Each row has a class, written as a number after it.
[  7.2  -5.0   5.0  -2.4  -1.7 -16.7  14.4   1.4 -10.6   8.4 -22.6   1.6
 -13.7   4.4 -11.0   6.2   2.7  -8.4  -6.9 -11.8  -0.9  -4.0 -59.1   2.3
  -7.3 -16.0  -4.6 -47.5  -2.6  18.4  52.6   8.3  -6.4  -2.2 -26.6   0.8
  -2.1 -23.5  10.2   8.4   3.0   3.2   3.6  12.5   0.2  -6.9]
1
[  1.2  -1.6  -9.7  -6.5  -4.9   1.9  -2.2  -2.5   9.7  17.6   1.7   0.4
 -12.0   7.1  -2.1  26.6   8.5  -8.9  11.6  -5.7  -4.3   5.9   3.0   1.9
   1.7 -12.7 -11.7   1.7  -4.0   2.1  38.4   3.6  -9.7   4.9  18.2  30.2
   1.5  10.0  20.1   0.7   5.5  -0.2   3.0 -32.4  -3.4   4.8]
0
[-11.3  -4.1  17.7   4.5 -25.0  -7.5   6.3   2.8  12.4   4.3 -18.1  -0.2
  -2.9  10.0   6.1 -24.3  -4.4   2.9 -13.3  -4.0  12.8   3.3  -7.4   2.8
 -12.9   2.4  -5.9   7.3   8.3   0.6  45.7   6.2  -3.4  11.2 -19.5  -2.2
  -2.7 -21.2 -12.4  -0.5   4.7  -7.5   6.7 -24.7   1.3 -12.4]
2
[ -2.1  -4.2  -5.3   8.0   6.3 -10.3   0.8   6.3  -8.9  14.1  -5.0  -8.6
  -6.4   4.4  -3.2   1.5   0.5   8.1 -16.7 -16.2  -7.0  -5.8 -10.8  -1.4
  10.9  14.4   6.3 -10.2  -1.0   5.6  23.9  -2.5  -5.2   4.9 -12.8   0.6
   5.2  -8.2  -3.7 -25.9   4.3 -12.2   3.5  -0.3  -3.4   7.6]
1
[ -5.3 -10.3   2.6  -2.9  12.5 -10.3   4.0   1.7  -3.4  17.4  -4.9  -6.3
  -4.5  -0.7  -1.2  22.4   6.0   1.4  -6.8 -10.8  -0.6   0.1   4.3   2.8
   3.3  -6.3  -2.1  -2.4 -12.5   0.5  26.1  12.5  -5.5   6.9  13.8  31.8
 -12.9   2.7   2.9  -0.5  14.3   5.1   3.2 -13.7  14.3  -1.8]
1
[ 11.6 -10.1   6.7  -2.8   4.0 -28.6   7.8  -3.6 -18.0 -13.7 -12.5  -0.7
  -6.2  -3.9 -10.2  -9.3 -12.9  -8.4 -19.4  -1.4   5.8 -22.7 -17.1   1.5
  14.0   8.0  -4.9 -66.3   3.5  11.6  13.2  -6.0  -7.0   5.4 -58.1 -28.6
  -3.3 -31.1  -2.0 -33.9  -2.3  13.8   0.0  36.6  -7.3 -13.5]
1
[  1.3  -5.5  -8.2  -7.0 -13.8  -3.7  -0.6   5.1   7.0   7.8 -20.0  -4.2
  -1.2   0.9  -4.8  -3.6   8.2  -4.3  10.8   4.4  -4.7   8.7  -6.8   0.4
   4.2 -14.5  -4.7 -10.1  -3.4   1.8  41.6   0.5   4.0  -3.4  -1.9  21.4
   0.7  -0.3  25.2  -0.8  12.9   1.9  -3.7 -26.0 -10.0   4.0]
2
[-10.5  -0.6 -24.4  -8.0   0.1   4.6  -7.2   5.3   8.4  22.7  -2.7   5.7
   3.1   0.1   1.6  37.1   3.8   1.9  18.4  -2.1  -2.1   5.0   2.6  -0.1
  13.0 -23.3 -10.3  36.6 -12.9   2.4 -35.2 -10.3  -1.3   1.1  58.1  57.4
   1.2  10.6  19.9  20.6  -5.8   2.3  -0.1  -9.6  19.5  19.5]
0
[  1.9 -59.1 -17.9  -1.2 -16.4 -20.5  -3.2  11.6  11.9   0.2  -4.0   2.5
  -1.1   3.7 -10.4  -1.7  -6.8   4.7  21.9   5.9  -4.0  10.6   6.0  -0.3
  -0.5   3.1 -12.7  12.6   7.2   3.1 -17.8  -5.3   4.2  23.6  28.0  58.8
   8.5  16.9  22.9   8.6  -3.4   1.4  -1.8  -6.1   3.3   7.1]
0
[ 16.3  -3.6   0.2 -22.6 -24.5 -11.8   9.9   5.4  -5.3 -24.4  -2.9   6.1
  10.3   4.9  -6.1 -53.4  -6.4  -8.7  10.9   6.3  -6.0   0.3  -0.9  -1.9
  -5.0  -7.0  -9.8 -56.4  33.5   3.6  -4.0 -17.5   1.3   7.7 -66.0   1.6
  18.7  -7.2  -3.4 -26.7   0.5  -2.7  -1.9  13.0 -28.3  -5.4]
0
[ 12.7   6.8  20.1 -32.9  -7.4  -1.0  -6.9   4.6 -11.1  -6.8  11.5   3.3
   0.3  -0.2  11.4 -26.7   1.8  -8.8  -4.5   1.5  -7.8  -4.5   5.1  -3.7
  -7.0 -14.7   7.1 -33.2  14.2   2.3  15.0  -5.0  -5.5   0.4 -46.5 -42.7
   2.2  -7.1 -10.0  -0.9  15.4   0.3   1.2  -6.5 -24.2   0.7]
2
[  5.8  -4.0 -13.1  -9.4  -4.8  -5.1   0.3   6.6 -14.1  -7.0   1.2  -3.3
 -14.0   9.6  -8.8 -10.8  -0.9  23.5  16.4  -0.6   3.4   3.7   8.0   6.6
  -7.4  -0.4  -7.0 -10.7  13.1   3.9  -7.5  -1.8   6.7   2.8  -3.2  23.9
   9.1   2.9   8.3  -3.6  -7.8  13.8   1.4  -6.8 -16.8   3.2]
0
[ 11.8  -9.7   6.1  -7.1 -16.7  -3.2   8.4   2.8  -0.9 -19.3   5.7  -5.4
  -6.3  -2.2   5.1 -53.6  -7.2 -27.2 -12.1   1.0  -4.3   3.1 -18.2  -6.7
   2.5  -2.9   1.0 -35.5  19.0  17.0  46.0  -2.8  -4.0   3.3 -66.3 -41.5
  17.3 -10.6 -23.7 -11.0  22.5   3.7   1.1 -23.2 -45.5   3.3]
2
[ 18.3   0.1 -10.0  -0.8  -6.0  -3.2   5.4   3.4  -3.0   6.0 -12.5  -0.6
   0.4   1.3  -0.5 -14.7  -3.2  -9.5   6.7   4.2  -2.8   7.3   1.2  -0.7
  -2.9   2.2   1.3 -20.4   4.8   5.1   3.4  -7.4   4.7  -5.9  -7.3  24.2
   3.3   6.5   3.7  -3.3  -2.8   5.7  -1.6  -3.7 -18.8  -2.7]
0
[ -2.4   1.3  32.2  21.3 -14.1 -10.2  -6.5  14.6  -6.0 -22.6  -9.5  -9.4
 -16.7   8.0 -19.3 -54.1   8.1 -11.5  -3.4 -15.6 -10.1  -4.8  -8.9  -9.3
 -20.1  -0.2   4.7  -8.9  31.3   7.0  28.8 -10.5  -4.1   3.2 -43.9 -18.0
   2.2 -47.6 -35.0 -27.1  21.9  -1.9   4.7  16.1 -13.7  -8.6]
2
[  3.8   4.7  -3.7 -15.2  -4.2  19.4  -8.7 -11.1  11.5  12.5  23.8   4.6
  -0.8 -11.5  17.6  10.7   6.9   3.8   5.5   3.2   3.5   2.1   3.8   4.2
  -8.0 -12.2   0.5  15.6  -1.7  -1.4 -11.0  -3.6   0.9  -1.5  23.6  10.2
  -1.9  11.6   6.4  26.7  -1.5  -7.3  -8.9 -15.2  -1.2  -6.0]
0
[  5.6   3.5  11.1  -7.9 -14.4  -3.7   2.0  -1.8   4.6  -9.9  -2.1   0.6
 -11.4   2.6   8.0 -23.2   7.2  -7.4   8.9   1.2   0.7  -5.2  -2.7  -1.8
  -3.2  -9.2  -2.8  -8.7  13.9   3.6  21.2  -6.5   2.1   7.3 -27.6   5.4
  -3.2  -1.3   4.7   0.9   3.1   4.6  -0.5 -10.7 -13.2 -10.4]
2
[  7.9  -9.6  17.3 -15.9  -6.2 -10.1  -1.8  -1.4  10.1 -14.1  -4.4   1.5
 -10.2   0.9   2.6 -17.2  -0.2   0.1  -5.7   2.1   0.5  -6.1  -5.7   2.8
   4.0 -18.8  -4.8 -18.6   6.9   7.0  49.1   2.4  -1.6   0.9 -43.9 -26.8
  -0.2 -16.7   8.2   3.3  13.6 -10.0   8.5 -11.0  -5.0  -4.3]
2
[ 26.6  -4.4  10.7 -12.3  -4.0   2.4   0.7  -5.0   3.9 -20.3   2.5  12.6
  -5.6   6.4   7.4 -19.3   1.8  -9.8  -5.4   1.3  -0.8  -1.5 -16.3   0.2
   4.5 -27.8   2.8 -40.3   7.0  10.8  55.4   5.1   2.9  13.0 -49.6 -55.9
  -9.9 -10.5  35.1   8.7  16.4 -13.9  -0.4 -29.7   0.3  -8.2]
2
[ -0.2  -0.2  -8.0  14.7 -12.7 -10.8  22.2  -5.7  -6.7  12.3   7.3   3.5
  -9.1  -3.2   7.6 -38.8  -2.1 -12.2  -8.5   3.0   5.9   0.8 -14.2   0.2
 -12.7  -0.7   4.2  -9.7  22.6  -4.8  17.7  -4.0  -6.7   0.7 -39.2  -8.8
  -3.1   0.6 -28.8  -2.0  17.1   1.7   3.7  -7.0 -30.0  -8.0]
2
[  3.8   0.7   6.2  -9.2 -34.8  13.7  -1.8 -17.0  11.3 -12.6   2.0   1.1
  -4.0  -2.1   1.9 -38.9  -0.7  -9.1  15.7 -20.6  -6.9   3.5 -11.4   0.6
 -20.5 -25.2  -3.9 -32.6  42.4   8.0  10.8  -9.0   1.2   8.2 -30.6 -13.9
   8.1  15.9  -0.9   9.2   2.1   4.2   2.7  -1.5 -43.5  -4.6]
0
[ -0.2  -6.8  -0.5  -5.8  -6.1  -5.2  13.8  12.0   7.3  -8.7   1.7  -3.5
   0.1   5.1   7.3 -29.7  -7.0 -13.2   3.2  -2.6  -3.9   5.0  -2.2   4.4
  -4.2  -2.1  -4.5  -1.3  14.3   1.5  26.8  -0.8   7.2  14.0 -26.7   5.7
  10.2   5.2  -0.1  -3.8   3.0  -3.2   2.1 -17.2 -16.3   5.1]
2
[ 10.7  -6.6   8.2   6.4 -23.4   2.3   4.5  -9.4  -1.8   8.3  -6.8  -0.4
  10.8  -1.5  -2.6 -18.0  15.4  -6.8  -2.9   2.4  -3.4  -3.5  -6.5 -19.2
 -21.8 -12.3   4.9 -21.8  16.8   5.0  29.5  -2.3  -0.9  -2.4 -21.3  -8.2
   2.2   8.7 -11.1  -6.8  15.9   2.0  -8.1   1.1 -25.7  -4.7]
2
[ 27.1  -5.6  11.0 -14.2 -11.3 -17.5   8.4   7.6 -13.3 -34.2  -4.1  -0.2
 -12.7   2.8  -7.3 -25.0   1.8  -1.2 -10.5  -6.3  -3.6  -7.3 -16.3  -6.0
   7.4  -4.0  -8.8 -66.3   6.6  15.4  49.5   3.8  -9.2   2.2 -52.3 -56.7
  37.9 -12.0  28.8 -24.4  -3.4  -1.4   0.3  29.9 -27.4  -1.9]
1
[ 12.6  -5.0  12.0 -12.3 -19.5  -6.3   5.4  13.6   5.5 -16.1   2.3  -3.5
   0.6   3.4  -1.1 -51.5  -5.9 -13.0   8.2   6.2  -5.7   1.9  -4.2  -0.8
  -2.4  -2.2  -4.9 -26.9  19.7   6.0  40.3  -3.0   7.4   0.9 -52.4 -16.3
   7.9 -16.2  -8.9  -2.3  14.0   6.0   2.1  -1.3 -24.4  -4.0]
2
[ 12.3  -8.4  -7.9  -0.5  -2.4  -7.6   4.5  19.3  -1.0  -3.6  -2.4  -5.1
  -0.6  21.7  -1.6 -15.3  -6.6   2.9   4.9   1.5 -11.6   4.4   2.7   4.5
   2.4   8.2  -6.6  -8.1   4.8  -1.2   9.5  -9.8   2.9   4.6 -14.1  22.6
  -3.2  15.3   0.0  -6.5   1.9   8.2  -3.6 -14.1 -26.7   7.5]
0
[ 12.5  -4.2  -2.7  -6.6 -12.1 -18.7   4.4  12.5 -16.4 -30.4  -1.5  -4.5
  -5.9   5.7 -12.0 -34.0  -4.9  -8.0   3.1   2.4  -6.3   3.7 -11.7   2.7
   0.5  -0.2 -12.4 -41.2  18.6  21.8  32.8  -4.3   4.7   2.9 -45.7 -21.9
   5.7 -19.9  13.3 -14.3   3.5  10.5   3.2   5.9 -12.3  -3.5]
2
[  2.5 -10.3   8.0   9.3 -12.3  -1.8   4.6  -7.4  -6.9   0.0  20.5  -9.8
  -4.0  -3.2   7.6 -33.4   4.9  -9.8 -16.2  -3.4   1.2  -0.2 -10.0  -0.5
  -6.2   5.5   1.8 -22.0  18.7   2.6  28.4  -1.2  -5.9   0.7 -29.6  -7.9
  -9.7  -3.5 -24.0 -13.2  32.8   1.0  -1.3  -3.5 -26.4  -6.2]
2
[ 15.3  -3.2  -9.5  -6.7 -20.0   0.1  13.7   7.8  -2.2 -20.1   2.8  -9.2
   0.2   3.0 -11.7 -19.0  -3.5  -9.6   7.3  -8.2  -4.2   3.3  -7.6 -10.0
   5.3  -6.8  -1.4 -23.1  16.3   8.3  10.6 -10.1   6.2   5.1 -28.4  -1.5
  20.2   5.4  10.9  -7.5  -0.5  -1.0  -3.0  -2.7 -38.4   5.9]
0
[  7.9  -6.4  -3.0   3.8  -8.4   6.2  -1.0 -17.9   2.0   9.2  -3.5   6.0
  -6.7  -5.6  -1.3   8.2   8.2  -1.9  -4.2  -5.5  -2.3  -2.6  -5.9  -2.5
   3.7 -16.8   4.1 -23.3   4.5   8.6  51.9  10.9   0.4  -1.9  -2.8 -16.6
  -1.6  -0.4  11.5   1.0  23.0  -0.1   3.8 -11.0 -21.5   2.1]
2
[ 12.7  -4.2 -11.0  -4.6  -6.4 -13.8   5.8  -3.9  -1.7   3.0  -2.2  -1.8
   0.0  -1.4   5.2  -2.5  -0.8  -2.2  10.5  -4.7  -7.5  -0.9  -4.6   0.6
   0.4 -11.6  -8.0 -14.3   7.8   4.6   2.2  -5.3  -0.1   4.9  -8.4  22.5
  -3.9   7.2  -7.4   4.3  -0.4   5.4   6.1  -3.3 -22.0   1.0]
0
[ 31.2  -0.6  -1.5  -9.4 -28.4  -5.8  -3.7   8.3  -8.1 -10.2  -6.9  -7.1
  -1.2  -6.9  -3.0 -40.4  -3.0   1.5   9.3   6.3  -2.0  -4.0 -16.4  -4.5
   5.3 -19.0  -1.5 -64.9  32.3  18.1  16.4 -11.8  -4.7   0.4 -60.9 -32.8
  15.9  -0.4  -0.9 -14.7   7.8   4.4   1.5  23.7 -54.8  -3.5]
0
